In the rows, 128 means zero.
Facts:
banik: ω fatrevel; λ 619
basker: λ 247
bele: ω rese; λ 706
bemo: λ 247
bidra: ω vegustin; λ 525
bobraner: ω sastan; λ 247
bodrir: ω sopak; λ 525
botuvel: ω gruku; λ 63
brabaklok: ω gaskun; λ 706
bregro: ω popabri; λ 63
brere: ω flagol; λ 247
dadom: λ 525
debosar: λ 619
diplu: ω keripok; λ 706
drefur: λ 619
drofi: λ 706
dukom: λ 619
fatrevel: ω flaklom; λ 706
fimaki: ω mulen; λ 619
fipi: ω bregro; λ 706
flagol: ω loni; λ 619
flaklom: ω vitonos; λ 706
fliflur: ω dukom; λ 619
gaplus: λ 706
gaskun: ω truren; λ 619
gede: ω grufom; λ 706
grufom: ω dadom; λ 525
gruku: ω tibrapok; λ 619
gubri: ω drefur; λ 706
karol: ω klaster; λ 247
keripok: ω stazek; λ 706
kika: λ 63
klaster: λ 619
klofos: ω satal; λ 63
klosubil: ω rotoplo; λ 247
ladrik: λ 247
litas: ω klosubil; λ 525
loni: ω botuvel; λ 247
losek: ω trivum; λ 63
lusu: ω gubri; λ 706
medrun: λ 619
mesan: ω moplu; λ 619
miga: ω losek; λ 619
moplu: ω rilak; λ 525
muklil: ω pogrer; λ 247
mulen: ω pabesi; λ 706
nabrase: ω brere; λ 247
pabesi: λ 247
plagom: ω klofos; λ 525
plimur: ω plopul; λ 525
plopul: λ 525
pogrer: ω vubre; λ 247
popabri: λ 706
rese: ω sedol; λ 63
rilak: λ 63
rotoplo: ω medrun; λ 525
sastan: λ 525
satal: ω diplu; λ 525
sedol: ω karol; λ 706
sopak: λ 63
stazek: λ 619
stifle: ω miga; λ 525
tibrapok: ω zodru; λ 63
traskam: ω stifle; λ 525
trivum: λ 63
truren: ω basker; λ 619
tudrin: ω plagom; λ 247
vegustin: ω drofi; λ 63
vitonos: λ 525
vubre: ω bobraner; λ 525
zodru: λ 525

Known rows:
loni: [130 121  60  98 174 122 180 180 176 120 160 181  82 155 113 170 134 186
 138 130 132 141 158  57 178 169 145 107  74 129 128 121 156 144  80 117
 118 100 152 120 113 139  91 151]
botuvel: [126 141  88 116 164 108 156 183 126 161 184 224 121 108 154 179 128 142
 166 150 144 156 110  64 165 169 170 123 145 143 127 114 109 154  72  95
 140 173 131 118 130 143  90 141]
sopak: [131 145 142 145 115 128 122 123 125 160 110 142 121 104 119 132 109 117
 156 135 127 160 115 122 127 124 137 114 138 118 110 129 126 138 109 147
 158 124 132 106 126 135 142 126]
moplu: [164 102 127 180 170 167  84 117 135 119  81  97 160 105  79 148  92 134
 128 114 135 136  89 111  94  98 147 141 104  86 135 203 119 172  93 123
  90 154 114 157 116 140 176 138]
debosar: [119 119 154 106 114 116 114 129 141 140 117 101 120 107 166 131 112 137
 136 156 123 122 127 123 109 136 101 136 134 124 147 140 129 145 136 139
 106 134 118 123 137 113 138 122]
muklil: [113 131 123 153 119 121 160 126 120 120 122 129 108 140 101 115 137 140
 120 114 106 100 155 124 123 161 153 101  95 132 127 116 121 145 137 136
 106 116 148 129 127 109 105 120]
drofi: [138 112 136 104 126 130 105 122 164 139 128 109 153 146 115 167 106 108
 111 129  92 170 170 121 119  86 131 120 107  99 131 142  95 112 169 136
 150 136 114 147 137 133 132 166]
bregro: [141 116 115 152 123 138  65 161 123 137 107 179 112 101  83 114  87 104
 223 131 142  93  84 120 116 103 178  92 145 157  85 127 122 150  79 169
  81 117 136 112  96 123 161 113]
medrun: [136 108 171 124 116 126  98 114 144 133 117 119 115 125 176 136 126 136
 124 176 141 107 106 137 108 141 117 115 138 137 144 136 149 155 144 135
 118 129 138 105 133 132 154 145]
plopul: [148 106 127 138 128 149 116 120  89 122 120 128 153 120 122 117 121 123
 103 114 125 122 119 135 137 123 114 165 136  90 119 141 141 141 122 118
 130 136 115 136 107 144 150 135]
plimur: [140 114 126 140 135 145 122 128  99 120 114 126 155 121 113 128 127 135
 103 116 130 126 118 132 145 127 117 159 134 102 123 137 138 138 116 109
 133 129 117 130 114 147 136 123]
tudrin: [150 119 110 160 117 139 168 111 120 114 115 151 116 139 119 117 125 141
 142 111 116 110 147 105 124 145 150  99 101 122 128 143 126 100 112 111
  89  89 135 130 124 122 101 133]
ladrik: [136 109 110 147 116 143 146 142 118 138 125 137 110 145 120 106 130 134
 120 130  94 126 145 110 123 141 157 125 116 124 135 135 136 107 129 152
 115 116 146 115 117 112 125 134]
traskam: [104 120 126 133 144 127 129 103 120 103 115 131 143 118 117 106 125 146
 104  89 149 105 100 134 130 111 128 156 146 112 151 127 139 118 114 108
 149 139 132 131 128 147 140 114]
pabesi: [129 111 125 144 103 139 154 142 120 133 128 120 112 139 144 102 124 122
 103 128  89 160 151 100 127 152 145 130 113  94 133 139 130 111 141 156
 128 112 148 118 118 129 135 147]
fliflur: [113 120 145 110 118 123 111 134 141 134 112 108 116 118 159 126 114 143
 135 152 130 125 124 118 115 134 105 130 144 131 144 137 135 146 137 136
 104 126 115 125 137 109 141 120]
miga: [ 33 126 162  96 115  63 107  95 204  73 108 105  98  97 163  72 101 155
 136  91 167  86  77 105  97 101 145 147 178 132 208 124 109  75 123 149
 173 143 117 115 168 116 161 100]
klosubil: [158 111 164 180 140 161 128  97 146 127 118 179  92 173 155 141 153 147
  90 164 141  62  98 144 152 149 188  68  99 169 124 106 199 145 123 146
 144  94 191  82 119 158 114 191]
grufom: [149  72  95  68  68  85 135 131  45 149 146 162 153 160 137 130 110 128
 144 110  86  46 154 182 187 137 101 174 161  69  61 111 161 104 137 103
 171  96 114  85 104 140 126  85]
flaklom: [134 200 146  67 176 166 126 146 124 121 155 101 191 138 118  84 149  66
 134 133  77  91 175 150 160 134 112 116 143 193  81 101  95 103  85 159
 143 150 161 180 103  58 126 114]

Rows:
[121 136 116 141 135 123 135 174  71 186 183 218 144  91 172 163 126 113
 160 152 103 153 101  71 145 161 175 126 202 145 136 111  91 146  88 101
 120 222 102 104 140 136  99 155] | tibrapok
[110 118 126 102 145 107 132 192  91 165 197 194 143  96 207 169 139 148
 139 174 110 112 101  73 152 185 135 149 192 143 188 118 100 158  97  77
  60 229  83 118 138 116 101 155] | gruku
[192 125  74 141 142  99 150 145 191 123 119 147 123 145 150 139 182  82
 100  68 126 133 174 158 114  59 111 155 171 178 145  84 151  98 246 146
 110 113 129 167 118 127  91  81] | sedol
[154  93 129 131 149 135 132 106 114 127 114 104 169 126 125 151 118 137
  98 108 122 142 139 131 125 118 117 158 117  69 124 182 123 140 116 105
 152 144 111 129 141 154 129 129] | bidra
[137 114 101  67 104 102 121 144 117 131 165 134 142 168 119 162 124 103
 131 140  95  90 163 157 165 112 110 120 127 127  94  80 116  92 161 117
 144 105 126 116 121 125 120 130] | gede
[182 100 171 173 159 167  98  75 125 116 124 173 147 154 159 154 155 142
  78 152 176  56  66 160 151 122 142 105 142 134 115 116 191 178 126 114
 166 114 169  90 119 180 151 184] | rotoplo
[147 137 133 128 151 160 124 130  89 123 121 111 176 122 125  94 130 115
 105 114 117 102 124 145 143 144 114 152 147 103 105 142 137 132  91 124
 142 139 132 152 102 118 148 117] | vitonos
[111 135 146 106  84 134 123 139 127 112 120 115  86 101 192  94 117 130
 119 161 146 161 128 107 112 148  82 145 161 125 155  97 140 134 141 146
 116 124 121 134 123 127 168 148] | drefur
[159 123 142 141 136 124 129  81 166 182  92 104 150 117 122 199  87 131
 141 129 108 214 159 105  85  99 153 114 114  73 126 215  99 138 108 129
 209 146 133 106 168 139 111 135] | vegustin
[127 130 109  50 163  92 141 154 221  99 121 123  76 132 133 186 115 206
 165 150 188 152 161  81 148 157  86 107  62 129 124 141 172 171  92 123
 125  76 140 129 117 149 127 105] | flagol
[178 110  81 185 130 113 185 139 166 128  93 145  86 140 141 109 166 120
 105  71 117 124 162 128 108 112 159 147 156 145 139 121 173 107 204 160
 104 104 151 130 107 111  86  86] | karol
[ 54 146 139 123 116  84 114  95 187 111 107 145 109  85 118  81  92 131
 158  90 164 132  89 101 106  97 173 122 167 142 156 129 106  88  97 160
 205 135 131 107 149 150 145 108] | losek
[134 121 100 138 135 134 164 145 154 124 122 135  95 146  99 124 131 161
 127 122 116 136 161 101 137 143 142 103  88 123 118 130 159 122 115 147
 117  87 150 121 122 125 120 139] | nabrase
[140 123 132 160 129 141 101 127 138 159 101 130 125  99 105 134  92 118
 174 135 135 178 110 112  95 107 157  97 126 126 118 165 114 151  89 156
 139 138 146 113 123 135 148 134] | rilak
[118 162 123  89 106 161 139 150 134  88 162 144 103 122 176  70 137  71
  86 150 156 192 150  91 144 130  66 138 141 143 147  37 106 103 183 145
 131 106 127 142  94 162 182 193] | gubri
[182 112 114 153 128 133 168  56  87  84 106 166 173 135 140 150 117 137
 158 109 162  83 114 146 102 140  82 102 103  92 141 164 100  92  79  53
  81  78  90 160 149 138 114 116] | plagom
[ 94 147 141 130 145  95 148  95  75 108 124 119 164  96  87 149 155 131
  72  87 155  80 146 164 124 168 111 128  94 124 126  89  93 239 150  76
 123 163  96 135 124 116 122 100] | vubre
[131 113 156 132 136 129 101 124 156 133 105  93 123 105 135 144 103 142
 149 145 128 129 118 113  91 120 125 109 131 125 159 176 130 159 113 137
  79 139 116 141 132 111 151 122] | mesan

Now the same things, written a new way:
Known rows:
loni: [136 138 145 115 127 109 113 118 126 131 126 126 122 134  83 125 111 135
 123 129 118 120 113 129 119 177 138 162 118 101 124 133 164  82 106 106
 120 122 105 128 170 128 132 167 132 129 123 117 126 115 130]
fipi: [121 138 105 149 124 116 114 111 122 126 123 169 135 125 134 119 154 120
 122 130 120 120 185 123 120 104 113 124 138 141 128 172 200 173 160 112
 123 119 146 115 147 134 139 127 119 121 126 130 111 226 166]
gubri: [124 169 107 128 112  93 160 154 125 130 155 127 142 138 125 128 149 117
 147 116 142 121 104 129 118 144 113 129 115 162 119 129 103 154 148 116
 128 125 154 117  82 125 119 135 115 124 122 155 130 116 149]
satal: [129 116 113 138 118  96 135 146 130 106 113 125 126 124 126 118 128 119
 117 121 121 131 113 123 125 112 110 120 116 128 133 149 128 118 125 113
 134 140 118 116  91 129 117 129 125 127 136 131 149 133 118]
pogrer: [125 135 109 119 126 103 117 114 149 108 122 124 115 140  93 121 109 138
 125 110 122 127 125 126 121 117 179 127 121 146 125 128 111 113 125 143
 134 128 126 115 185 134 118  76 118 120 121 123 160 108 158]
plimur: [128 135 110 141 113 146  96 130 137 117 141 130 133 123 109 112 114 154
 118 115 116 127 123 119 143 109 107 117 115 111 126 141  98 154 159 120
 133 125  99 153  85 121 168 164 119 119 128 113 163 157 119]
gruku: [139 115 127 117 152 171 136 118 123 152 146 117 122 129 154 115 100 121
 146 122 134 124 115 135 117 145 125 163 120 134 128 124 127 138 121 127
 120 124 139 125 133 127 118 190 146 134 125 131 138 111 130]
popabri: [121 107 102 136 116 120 113 117 123 135 138 129 160 138  94 115 156 123
 124 155 151 120 180 129 118 121 130 133 135 144 127 145 197 175 144 121
 121 133 163 125 107 129 125 103 118 127 121 142 128 172 108]
gaskun: [116  96 157 114 153 114 115 128 126 136 118 113 154 122 128 127 155 119
 154 123 118 124 115 155 148 144 124 121 118 116 122 143 107 143 125 148
 122 128 178 146 122 117 113 150 162 146 125 104 108 135 137]
flagol: [128 105 150 115 146 132 114 122 122 164 137 118 125 129 169 117 107 120
 121 111 120 121 136 130 139 188 137 138 121 124 127 122 133 109 123 132
 123 129 124 132 167 132 133 184 142 120 118 113 136 132 105]
botuvel: [166 167 149 124 130  95 117 136 125 185 136 112 117 123 135 117 112 148
 116 120 138 132 158 117 121 112 123 116 143 119 122 132 113 148 150 122
 128 123 125 150 152 130 117 146 111 112 139 133 117 118 112]
klosubil: [120 123 110 127 124 131 128 140 133 112 112 149 144 135 102 111 122 130
 116 144 118 127 101 139 122 129 160 147 117 110 124 112 170 117 122 108
 133 115 110 113 132 127 140 111 144 129 124 115 114 100 130]
klofos: [140 153 129 122 130 111 162 147 132 124 128 115 118 132 128 118 143 116
 119 108 131 121 125 129 120 105 159 122 147 120 125 121 109 136 167 115
 142 121 130 147 112 132 133  97 114 125 140 123 126 100 101]
vitonos: [112 100  99 123 114 110 128 123 130 163 119 118 119 123 106 154 115 148
 125 199 149 126 126 122 149 106 105 112 121 136 127 120 158 143 124 138
 125 122 108 139 107 128 112  79 139 122 151 172 171 162 119]
sedol: [121 153 108 144 130 147 117 116 131  89 135 151 139 123 156 155 154 121
 123 125 119 116 181 114 120 141 109 131 121 150 126 134 164 124 144 105
 122 126 131 112 133 131 127  88 118 127 124 147 108 113 113]
brabaklok: [116 147 110 115 130 120 108 142 127 110 117 124 168 121 121 150 159 117
 120 124 109 121 141 122 115 128 114 122 132 117 125 121  99 195 139 116
 120 113 195 136 155 126 124  90 137 123 125 109 111 143 135]
bodrir: [129  96 116 150 116 220 116 144 121 103 124 138 118 119  85 132 118 114
 115 156 125 130 112 111 130 115 108 105 115 126 132 151  77 125 137 126
 117 178 135 168 135 132 124  97 124 121 127 160 129 119 148]
plopul: [129 118 103 144 113 145 118 110 127 113 147 117 112 121 101 114  99 147
 122 137 113 126 110 121 147 113 106 116 121 110 120 125 125 123 134 125
 124 120 101 169  81 123 171 235 121 119 125 106 148 147 109]
flaklom: [126 148 109 132 134  97 127 113 118 146 137 163 115 134 160 136 159 128
 141 170 132 121 110 123 128 134 114 129 117 207 127 125 160 161 141 138
 126 132 138 113 136 129 131 110 142 124 136 128 108 137 110]
medrun: [124 102 120 118 146 117 145 144 123 112 133 143 157 131 154 125 112 116
 151 119 123 130 110 141 140 110 166 158 126 119 135 117 165 123 149 131
 137 121 127 143  75 128 121 154 134 125 119 143 119  99 133]

Rows:
[121 156 153 129 112 100 160 113 120 103 143 170 117 130 158 146 102 115
 119 129 136 123 167 129 125 140 109 122 146 117 129 129 134 175 134 156
 122 116 158 137 107 127 120  92 114 129 119 129 115 114 102] | mulen
[124 107 180 119 163 144 113 113 120 207 132 146 135 124 157 119 112 143
 171 118 129 129 113 131 156 140 137 126 122 144 129 125 106  99 124 150
 141 119 168 115 175 125 125 130 133 126 126 111 137 140 131] | banik
[118 114 168 120 149 179 139 134 122 156 142 112 126 118 174 131 140 123
 132 112 118 129 146 108 130 117 128 151 128 110 130 123 162 105 130 165
 125 136 127 111  82 131 146 120 142 124 134 115 155 105 173] | miga
[126 107 106 134 133 100 117 115 133 130 147 131 117 161 149 109 140 119
 143 129 120 126 128 122 123 140 112 116 142 120 124 132 135 117  97 115
 121 106 147 112  82 126 117 132 127 126 130 108 116 122 104] | drofi
[155 121 129 133 119 190 112 113 133 127 118 116 136 121  94 120 117 124
 120 134 140 124 112 131 148 108 110 158 118 114 129 119 125 137  93 108
 127 116 127 123 111 126 108 179 149 130 120 142 153 137 117] | zodru
[139 112  95 124 117 106 132 131 139 120 130 113 145 127  96 131 105 168
 121 167 126 122 118 119 132 119 105 118 129 123 144 112 124 177 112 139
 149 148 141 146  89 133 111 167 112 146 131 182 147 136 115] | dadom
[123 110 138 113 121 102 117 122 130  97 115 118 135 133  78 123 161 148
 134 148 127 129 113 131 117 176 128 126 118 114 124 116 176  98 114 121
 119 117 109 135 135 126 144 140 156 160 136 118 111 143 141] | basker

Now the same things, written a new way:
Known rows:
gruku: [ 96  94 134 164 109 129 129 152 146 135 153 160 125 154 110 168 112 177
 100 146 168  58]
flaklom: [125 140 151 109 157 151  95  79 108 126  92 154 132 180  76 104  87 153
 114  60 176 146]
pabesi: [136 127 139 147 172  99  97 154 144 103 173 146  75 141  96  86 128 130
 152 154  98 135]
keripok: [113 114  95 130 126 150 157 135 162 106 163 155 194 175 133  85  95  93
  69 162 102 149]
sedol: [141 118 150  90 114 159  96 150 118 177 160 197 169 170 209  96 123  94
 110  58 152 144]
karol: [149 104 151 122 160 141  76 162 125 142 164 190 100  83 195  96 175 108
 120  98 119 143]
medrun: [ 92 145  98 150 113 137 106 122 161 155 113 119 139  60 103 113  96 179
 145 153 144 144]
popabri: [114 131 110 111 118 118 149  96 130 102 164 110 144 177 199  82 101 108
 135 128 176 133]
gubri: [118 135 114 103 110 123 150 115 128 104 163 130 148 183 173  92  94 105
 143 115 159 131]
satal: [ 81 144 150  91 136 115 156 123 135 103  81 169 197 147 102 170 186 101
  85 173  87 140]
klofos: [ 84 149 142 138 104  64  98  85 106  95  84 152 121 126 100 141 143  87
  71  74  81  85]
sastan: [132 104 132  96 130 142 164 128 107 115 113  94 134 126  88 143 188 149
 165 157 115 130]
mulen: [141 147 127 106 108 137 154 117 158 112 167 174 123 183 121  99  98 103
 159 108  95 146]
nabrase: [161 139 140 147 179  95  87 161 142 110 154 100 118 115 106 136 130  92
 148 138 131 146]
basker: [152 127 137 152 163 118  99 151 122 104 155 156  77  98 104 105 129  87
 140 166 163 144]
muklil: [125 114 122 142 155 123  89 156 144 115 155 118  77 119  81 134 176  90
 128 142 136 132]
kika: [172 125 137 155 108 125 134 101 102 129 129 113 111 122 110  82 107 134
  91 103  82 113]
stazek: [ 98 146  89 159 131 153 143 122 160 122 147 125 185  98 138 145 116 179
  86 155 121 136]
rotoplo: [111  87 143  88 105  93 112 139 152 185  75 111 174  67  88  93  98 163
 161 173  95 137]
klaster: [108 147 107 154 120 148 119 128 134 139 147 162 134  78 176 136 141 172
 133 105 156 135]

Rows:
[147 141 148  93 161 148 159 132 136 175  75  88  67 154 187 170 131 107
 129 164  88 116] | stifle
[152  94 132 155 121  63 121  71 118 109 121  77 136 141 205  78 141 134
 115  99  94  76] | bregro
[127 134 136  92 106 145 122 137 130 137 162 171 164 182 197 122 104  99
 115  89 153 141] | bele
[135 110 150 101 164 151 154 112 101 111  80 134 132 157  90 134 162 168
 152 163 117 143] | vitonos
[157 118 132 156 116  81 121  79 100 115 109  91 129 113 187  72 132 133
  94  88  98  83] | vegustin
[121 152 136  95 131 147 166 159  93 125  75  95 163  65  93 157 150 151
  88 172 171 139] | moplu
[ 95 154 143 134 155  83  86 156 126 107 144 134  70 131  97 129 150  99
 136 145 125 118] | tudrin
[ 95 152  94 153 117 150 116 153 108 142 104 106 143  66 121 147 110 172
  92 111 175 135] | mesan
[134 141 129 129 109 145 144 100 121 131 155 165 141 173 141 128  92  75
 140 152 178 144] | brabaklok

